Below are the code and all the weights of a small trained network. Each question names an input and a class and asks about switching units off, where a switched-off unit gives its printed mean instead of its output.

import numpy as np


def w(rows, s, z=0):
    codes = np.array(rows[::2]) - 128.0
    scale = np.full(codes.shape[1], s)
    scale[-1] = z or s
    return codes * scale


def f(y):
    return y / 2 * (1 + np.tanh(0.7978845608 * (y + 0.044715 * y**3)))


def log_softmax(a):
    a = a - a.max(-1, keepdims=True)
    return a - np.log(np.exp(a).sum(-1, keepdims=True))


def net(x, mask):
    res = np.array(x, float).reshape(1, 8) / 4 @ E
    y = f(res @ A[0][:, :-1].T + A[0][:, -1])
    res = res + np.where(mask, y, B[0][:, -1]) @ B[0][:, :-1]
    return log_softmax(res[-1] @ U[:, :-1].T + U[:, -1])


A, B = {}, {}
E = w([
[98,136,74,193,101,174,93,206,134],'x0',
[60,72,145,142,102,143,20,160,101],'x1',
[208,93,138,71,22,100,104,108,179],'x2',
[151,80,86,111,180,184,108,51,2],'x3',
[194,201,162,34,111,136,131,185,58],'x4',
[145,95,74,101,130,88,220,188,113],'x5',
[59,136,63,29,73,167,114,116,115],'x6',
[137,71,195,156,83,133,153,100,82],'x7',
],0.0098)
A[0] = w([
[64,77,2,180,78,143,73,159,184,204],'N0',
[183,178,209,105,115,84,94,150,199,189],'N1',
[105,177,69,125,184,145,139,171,107,181],'N2',
[121,19,207,139,118,57,116,115,185,233],'N3',
[120,159,84,151,35,145,93,155,101,180],'N4',
[186,101,94,105,132,118,170,79,77,210],'N5',
[100,190,82,194,148,130,130,174,103,203],'N6',
[39,170,173,160,156,213,25,104,121,185],'N7',
[168,134,101,141,175,115,209,113,100,242],'N8',
[101,141,104,187,167,162,94,52,116,220],'N9',
[113,155,99,111,76,137,161,167,73,190],'N10',
[177,155,176,74,49,125,144,193,133,252],'N11',
],0.0092,0.0034)
B[0] = w([
[126,58,41,66,163,41,100,151,183,245],'N0',
[197,188,114,248,185,96,59,148,206,225],'N1',
[110,144,87,146,121,174,224,184,96,187],'N2',
[119,116,186,157,91,65,151,104,176,211],'N3',
[171,81,74,113,99,102,51,159,107,195],'N4',
[146,217,112,60,161,98,144,31,118,183],'N5',
[53,156,89,176,137,107,163,222,78,193],'N6',
[105,62,107,204,64,155,85,158,52,247],'N7',
[149,135,153,93,208,163,212,83,101,179],'N8',
[68,70,73,128,101,103,99,98,70,199],'N9',
[56,240,85,67,99,254,126,179,158,179],'N10',
[196,213,140,152,68,235,71,145,197,233],'N11',
],0.0087,0.014)
U = w([
[122,172,94,143,159,152,237,224,105,57],'0',
[64,95,227,174,94,63,193,53,161,156],'1',
[118,58,68,106,157,52,116,139,164,99],'2',
[229,188,155,217,155,98,91,143,171,194],'3',
[96,96,125,179,111,157,95,133,40,170],'4',
[175,179,101,56,64,216,79,166,135,3],'5',
[187,161,107,92,168,140,168,2,94,172],'6',
],0.0098,0.0027)

Each question gives the input, the list of numbers given to net, and the class t.
The units are the neurons (one row each of A and B). Each row of codes is followed by its name. A weight is (code - 128) times the scale printed after its matrix; where a second scale follows, it is the last column's (A, B and U).
mask holds one flag per neuron, in row order. A switched-off neuron (its flag False) gives its mean, the last column of its row in B, instead of its output. The means were averaged over made-up inputs and are rounded, as every weight is.
A unit's drop is (log p(t) with every unit on - log p(t) with that unit switched off) / (log p(t) with every unit on - log p(t) with every unit switched off).
The circuit of an input: a set's keep is (log p(t) with only the set's units on - log p(t) with every unit switched off) / (log p(t) with every unit on - log p(t) with every unit switched off). Starting from all 12 units, units are removed one at a time, each time the one whose removal leaves the highest keep (on an exact tie, the one counted first), for as long as the keep stays at least 0.8.
circuit, biggest first: the units of the circuit, biggest drop first
most important unit: the unit with the biggest drop
k most important neurons: the k neurons with the biggest drops, biggest first
drop when u is switched off: that unit's drop, to one decimal
input [-5,3,0,-5,-8,-2,0,3], class 1: circuit, biggest first -> [N3]
input [3,6,-4,1,-4,-1,-3,-6], class 2: 2 most important neurons -> [N0 N11]
input [4,-4,5,7,1,-3,2,-5], class 6: circuit, biggest first -> [N11 N5]
input [-2,-5,3,1,-6,3,-5,-3], class 6: circuit, biggest first -> [N8 N5]
input [1,-6,2,-5,3,8,-2,-5], class 3: 3 most important neurons -> [N1 N11 N9]
input [-5,-8,6,7,7,-1,8,-8], class 6: 3 most important neurons -> [N5 N8 N7]
input [7,7,-4,2,-1,1,4,-3], class 2: 3 most important neurons -> [N0 N11 N4]
input [-2,2,3,1,-1,-1,1,-6], class 2: 3 most important neurons -> [N11 N10 N1]
input [-7,-7,-2,1,-6,-5,-3,3], class 1: 2 most important neurons -> [N3 N11]
input [-3,-6,-2,1,8,7,4,2], class 5: 2 most important neurons -> [N10 N11]
input [6,0,1,-1,-2,8,8,-6], class 2: 4 most important neurons -> [N0 N4 N11 N8]
input [-3,0,8,8,5,0,0,0], class 6: 2 most important neurons -> [N5 N7]
input [8,4,2,2,-8,-4,5,-2], class 2: drop when N0 is switched off -> 3.6
input [2,-7,4,8,5,-1,4,-1], class 6: drop when N5 is switched off -> 0.9
input [-5,2,1,-4,8,3,-1,-3], class 3: drop when N1 is switched off -> 2.8
input [-2,7,8,2,2,1,-3,-6], class 3: drop when N5 is switched off -> 0.0
input [3,5,-4,-7,-1,-8,-4,1], class 4: most important unit -> N7
